[128 = 0]
[147 176 173 127 111 128 136 169 140 153 156 175 159 142 134 220 129 182
 133 133 173 144 149 211 183 153 146 157 172 151 161 156 161 134 140 165
 145 145 242 235 142 158 153 221 164 137 132 139 151 134 141 136 131 146
 142 139 141 130 154 135 201 188 135 135 139 143 148 169 140 163 137 148
 162 161 131 155 127 133 114 153 148 155 140 119 149 118  83 142 131 120
 229 155 100 126 126 131 118  94 129 128 124  86 142 105  95 111 126 125
 114 103 124 122 115 111  60 103 100 102 124 107 167 103  85 117  86   1
 115 105 110 118  53 105 123  91 115  99  95  87 100 108 103 116 107 131
 116 106  91 117 120 100] : 15
[126 134 122 115 100 124 117 119  91 129  91 103 118 119  81  84 104  46
 119 101 110 112  99  91  65  92 117 103 119  87 106 131 103 111 116 119
 125 120 133 139 117 131 135 161 141 130 140 135 143 144 140 147 141 145
 144 154 138 137 165 136 183 177 142 161 149 145 142 190 159 173 139 163
 154 147 138 143 127 130 123 127 126 131 125 112 118 110 100 100  94  81
  66 106 101 107 108 111  93 100 117 111  92  78 106 100  89 110 107 112
 103 122 106 122 115 113 103 117 121 107 129 127 137 131 127 144 136 144
 171 143 146 139 144 170 142 152 144 162 143 153 144 149 145 143 176 199
 159 147 156 138 140 163] : 2
[121 115 106 101  68 119 110 107  64 121  72  73 111 111  59  67 100  28
 119 105 100 116 108 110 100 118 128 122 138 130 132 143 161 150 141 150
 147 152 200 206 167 162 173 217 167 150 150 141 150 154 142 133 132 135
 132 121 132 127 112 124 110 106 116  73  97 111  83  27  91  68 110  75
  80  54  92  96 101  98  72 102  87 128 116 107 124 121 123 144 165 160
 197 169 140 141 152 154 172 151 144 146 174 172 170 153 161 155 154 149
 150 148 151 132 131 124 121 118 114  67 117 111 110 103  89 107  76   1
  67  83 103 106  75  90 116  88 110 110 105 109 111 118 120 126 123 164
 139 139 152 138 148 161] : 0
[ 95  74  76  88  64 117 101  91  77 112  71  87 101 108  67  39  98   1
 116  94  71 101  91  53  38  76 106  76  95  56  69  94  58  98  97  88
 107 103  61  32  54  98  85  77 105  82  71 113  98  97 114  87 112 109
 115  99 124 124  86 123 103 116 121 107 124 124 111  87 135 139 123 142
 120 115 130 140 129 133 130 160 162 141 175 130 144 130 145 166 193 182
 170 169 151 133 148 153 167 161 143 138 180 175 164 159 182 168 162 156
 173 181 158 144 161 158 196 150 177 221 154 166 173 166 183 182 188 255
 234 165 166 146 174 193 150 160 156 188 153 164 147 155 150 145 150 216
 159 151 166 141 141 163] : 2
[119  96  80  99  99 126 120 116 101 119 104  88 119 123 105  78 122 109
 126 122 115 122 120 101 111 120 125 126 121 126 131 126 131 128 130 130
 134 132 130 137 148 133 134 140 138 143 142 132 145 143 137 149 139 140
 138 162 134 133 151 134 169 148 136 160 146 139 152 177 150 155 135 151
 148 154 143 144 140 144 148 149 155 134 141 147 140 140 147 140 130 129
 136 130 133 133 129 129 126 130 127 122 122 136 122 121 122 118 122 122
 117 118 113 123 116 118 113 116 106  95 119 116 111 115 115 102 112  88
  93 113 114 121 111 104 120 116 121 107 122 118 119 115 121 121 109  93
 111 118 113 125 120 116] : 9
[146 175 203 174 175 131 141 141 121 132 101 118 126 118  78  80 109  36
 120 115  92 114 103  89  61 104 123 111 125 126 139 142 155 152 135 153
 145 148 172 201 176 153 167 171 145 146 137 131 122 121 123 115 116 113
 111  76 118 119  86 114  48  83 113  99 101 116 117 105 131 139 130 149
 161 182 154 153 156 154 198 190 202 153 180 144 152 141 139 118 140 113
  71  99 113 115 103 109  84 100 113 109  89  94  98 112 104 121 114 116
 135 136 140 134 143 148 169 156 172 188 147 155 156 150 143 147 154 100
 146 128 122 115 114  90 115  95 103  89  99 101 106  98 109 115 102  96
 116 121 130 128 130 153] : 8
[135 167 210 167 163 130 138 155 156 144 160 186 153 137 160 182 137 170
 135 136 151 137 137 169 138 147 133 120 135 116 123 130 123 120 110 117
 121 115 121  91  83 111 113 102 117  96  89 108  93 100 114  91 109 108
 114  77 123 120  94 120  94 115 118  95 115 121 116  88 131 139 128 135
 141 143 132 136 135 133 145 175 166 148 177 133 158 136 137 164 199 175
 214 173 148 141 147 148 156 145 139 134 154 151 153 140 139 141 131 136
 137 135 138 129 127 116 120 119 128  97 124 120 121 117 100 124  91   1
  95 102 110 109  88  91 117  94 108 110 100 104 106 117 113 120  98 108
 122 118 116 122 125 127] : 12
[137 159 162 166 188 137 143 144 188 136 188 176 145 141 187 177 150 217
 137 155 159 146 155 178 206 171 143 155 147 166 151 150 166 156 145 147
 139 146 154 157 143 134 142 158 137 135 134 132 134 133 131 126 129 127
 124 128 126 124 112 125 110 108 124 108 119 117 101  71 102  91 116  93
  86  68 102  94 108 106  76  80  63 102  77  94  84  98  95  74  65  92
   9  90 103 107 105 113  98 113 118 115  95 102 105 115 112 116 120 117
 116 127 114 126 126 122 129 126 125 129 126 135 132 133 144 141 142 193
 159 140 145 136 157 159 137 156 143 158 150 155 147 150 144 142 159 179
 154 150 166 142 143 159] : 15
[116 112 157 125 113 122 117 113 100 122  90 111 118 118 108  94 120  74
 126 121 114 125 133 132 126 142 130 127 132 142 136 144 154 152 132 143
 139 149 158 164 147 141 153 160 147 131 131 131 125 133 128 126 129 127
 122 102 126 124  97 123  80 100 114 100 108 114  94  53 117 107 119 111
 111 108 115 112 121 122 127 133 142 137 153 123 140 133 147 153 197 165
 168 154 151 134 140 142 155 149 133 128 148 146 135 133 127 132 118 124
 118 120 107 121 115  98  94 109 111  59 110 113 108 111 107 123  94  86
 104 106 120 116  44 120 129 123 128 142 125 139 135 135 136 134 145 196
 154 146 159 137 139 158] : 4

[130  60 129 118 126 106  81 120 136 101 129  94 123 139 167 105 135 131
 147 128 137 162 107 127 152 140 119 114 131 149 129 106 123 158  94 190
 118 103 112  90   1 112 140 178 143 130 164 148 141  68 129 100 127 122
 112 124 121 136  58 137 127 130 141 129 165 125 125 125 110 152 112 130
 132 116 136 130 110 126 135 103 127 132 183 111 120 205 150 131 139 131
 128 116 129 114 123 147 141 129 127 129 104 129  86 135 121 124 146 124
 136 122 128 132 164 101 132 154 123 135  56 124 129 131  62 126 100 138
 128 126 122 144 151 125 128 123 132 153 127 127 155 157 128 127 119 124
 110 126 119 125 154 149  85 136 163 136 139 131 145 145 157 134] : 7
[140 129 118 122 143  97  58 117 128 126 130 104  65 127 149 128 127 114
 143 129 140 127 128 122 133 136 118 134 110 124 109 109 132 128 165 143
 103 114 149 127 127 121 128 172 134 112 230 129 152  34 128 161 128 139
 131 131 151 149 131 128 133 138 137 130 160 157 128 128 100 128 105 132
 127 128 148 128 105 118  80 130 123 123 174 121 105 165 184 124 127 134
 132 128 139 112 133 137 121 130 113 149 130 129 129 129 127 133 152 118
 158 124 151 128 208 129 140 138 130 129 128 117 123 116 146 124 104 126
 172 129 136 146 157 111 127 126 142 111 130 153 132 139 127 129 125 128
 133 147 112  43 128 148  99 142 163 134 132  84 173 134 163 128] : 10
[129 127 128 112 130  90  53 122 134  97 129 126 106 128 165 124 135 114
 125 126 125 130 114 127 160 108 119 124 121 178 115 163 127 153 132 226
 130 109 128 112 219 114 126 150 128 127 100 156 153  74 128 127 118 126
 104 137 144 126 120 127 137 136 145 129 130 127 127 128 111 153 129 122
 145 130 170 129 105 130 146 127 119 131 203 126 119 140 201 134 148 132
 128 121 134 125 132 139 119 124 111 125 112 114 121 128 127 126 146 128
 171 129 143 129 169 120 129 145 126 125  79 126 129 106  57 127 101 130
 118 126 120 139 133 102 129 130 130 157 129 133 135 147 120 126 127 124
 129 129 118  53 135 143 130  67 132 133 131 120 132 125 129 138] : 1
[ 96 131 129 130 127 135 105 128 145 113  47  96 124 150 186  92 132 129
 143 128 122  17 160 127 164 175 137  98  88 209 128 115 139 190 133 115
 111 168 130  79   1  99 126 133 205 160 255  98 119 128 155 255 129 101
  80 100 125 130 123   1 128 129 148 128 181 145 127 152 128 162   1 141
 146 132 189 129 138 116 133  68 139 139 126  74 126 211 190 132 136 151
 128  89 136  84 127 151 187 104 185 124 129 129  65 171  96 122 149 137
 124 118  86 127 183 128 129 135 113 126 101 134 132 172 104 135 130 129
  43 123  96 123 107 127 128  71 119 126 204 134 127 254 111 128 128 128
 129 128 123 122  37 131  74 136  53 132 119 144 156 133 128 125] : 14
[134 123 120 100 142 117  65 128 133  93 103 124  80 142 165 116 138 130
 137 125 125 171 103 121 135 134 124 121 139 248 117   1 133 154 113 172
 135  99 139  59  61 133 167 174  69 129 162 123 174 129 115 121 123 124
 124 125 143 138 112 125 129 138 154 141 123 126 128 126 129 172 109 133
 132 131 175 133 124 134 123 126 131 128 182 106 121 180 221 134 146 146
 131 129 141 120 127 153 148 131  94 139 138 132  27 132 127 124 131 124
 160 124 130 132 158 106 127 154 124 130  65 124 130 137  55 132 105 138
 129 143 124 159 171 112 134  64 136 176 132 150 130 127 128 129 122 132
 107 127 128 114 126 134  67  69 138 129 139 140 161 136 146 135] : 10
[131 118 128 127 130 127  96 128 131 100 101  99  92 145 135 104 131 119
 144 129 133 138 120 128 146 144 127 121 129 241 129 120 138 152 137 115
 122 114 119  68 131 116 146 169 135 126 255 150 147 133 128 138 126 121
 127 109 140 124 119 105 115 131 153 133 127 126 151 124 120 155 119 139
 127 128 167 130 116 122  82 118 127 134 133 127 127 207 141 132 142 151
 125 125 125 114 115 125 151 125 114 132  98 129  44 138 129 122 125 126
 144 129 122 146 158 107 130 161 109 132  74 121 124 150 105 122 126 141
 152 121 109 128 151 119 128 124 131 146 135 162 138 167 126 128 118 122
 105 131 123  79 150 130  84   1 135 136 136 140 132 143 152 134] : 11
[139  78 125 122 162  88  59 129 130  90 129 127  99 130 156 119 126 130
 130 129 134 144 108 126 148 108 118 115 128 187 107 120 127 154 140 228
 102 125 128 118 152 108 154 159 129 127 143 154 131  87 137 114 127 126
  98 129 148 153  92 128 137 134 137 133 146 130 152 107 108 141 136 122
 125 112 126 129  97 120 139  91 121 131 128 106 113 154 200 128 142 131
 134 127 124 150 127 138 121 126 134 149 102 117 102 126 133 132 124 120
 151 126 126 129 122 126 127 129 125 132 130 124 124 129  78 129 126 128
 111 106 131 139 125 101 127 132 133 133 133 134 147 141 121 125 125 123
 127 130 128 141  52 127 130  72 194 138 137 106 150 132 169 132] : 1
[129  90 125 124 146 128  47 121 144 122 104 130 103 129 156 127 138 112
 139 128 128  64 130 128 143 133 127 127  94 241 117 157 127 142 132 196
 101 130 155 130 127 132 123 130 155 118 239 126 128  68 131 208 131 126
 126 128 128 144  79 133 136 139 155 134 162 126 127 128 103 169  94 136
 125 116 156 126 119 120 160 104 128 130 165  97 130 165 123 126 134 139
 126 128 150 107 126 130 126 124 132 145 115 116 123 136 130 120 154 129
 161 127 141 131 225 127 134 129 126 127 126 128 116 131 197 133 128 128
 153 127 126 127 128 127 128  64 144 120 108 153 129 124 129 127 125 112
 136 159 116  90 137 139  90 110 122 129 130 132 200 132 130 128] : 14
[144  68 123 115 127 115 107 123 130  92 104 126 131 133 131 126 121 129
 124 129 131 167 127 129 171 148 115 117 115 133 130 102 120 153  77 237
 117 120  73 133 125 107 126 131 142 143 130 126 140 136 139 118 105 125
 105 128 145 134 124  61 130 126 149 130 150 135 142 119 107 137 111 107
 127 129 174 126 101 137 172 128 121 131 129 101 129 175 179 137 127 124
 122 132 124 155 134 146 135 130 126 163 107 130  68 125 130 135 125 124
 153 132 128 136 129 102 129 161 126 126  87 127 141 115  12 128  94 142
  89 127 109 127 124 123 125  99 129 142 127 131 152 118 119 126 122 131
 112 113 114  80 114 143  62  13 129 129 132 143 105 166 131 147] : 0
[125  86 128 121 133 122 104 118 138 100 124 105 129 148 123 111 135 115
 141 127 135 121 123 124 144 122 132 132 106 117 115  39 143 153 145 135
 125 140 129 117  34 114 137 125 123 129 255 150 146 116 129 216 130 122
 131 118 149 126  77  52 127 133 138 129 175 159 153 131 111 126  46 140
 134 112 159 126 126 113  80 113 128 126 150 101 123 115 176 128 137 141
 123 113 141 107 133 137 147 126 119 133 107 127  94 146 135 131 148 126
 139 122 124 137 211 130 134 145 117 131  87 118 132 144 190 127 113 126
 158 119 119 156 130 128 128  63 125 101 116 156 107 183 127 129 129 131
 108 145 128 126  73 138  88 138 103 132 128 121 158 123 128 125] : 15
[134  21 110 111 131 134  81 128 142 136 118  62 107 149 213 104 114 119
 126 107 135 188 142 116 130 139 130 127 132 137 130  26 125 117  98 255
 122 146  83  90 174 128 122 125 126 130 174 121 166  54 125  97  99 131
 120 136 150 128  99  53 120 129 138 130 150 165 115 126 130 139 123  99
 110 103 124 130 125 145 174 132 126 124 132 110 122 205 173 129 130 119
 120 126 123 133 142 134 116 106  56 127 117 111  29 134 135 129 143 121
 157 145 171 132 121 100 132 169 103 113 118 127 120 128 116 116 121 150
 163 173 108 129 163 136 124  54 130 135 131 173 134 106 125 129 118 111
 117 127 107 143 188 150 111  74 167 130 141 144 124 138 131 132] : 7
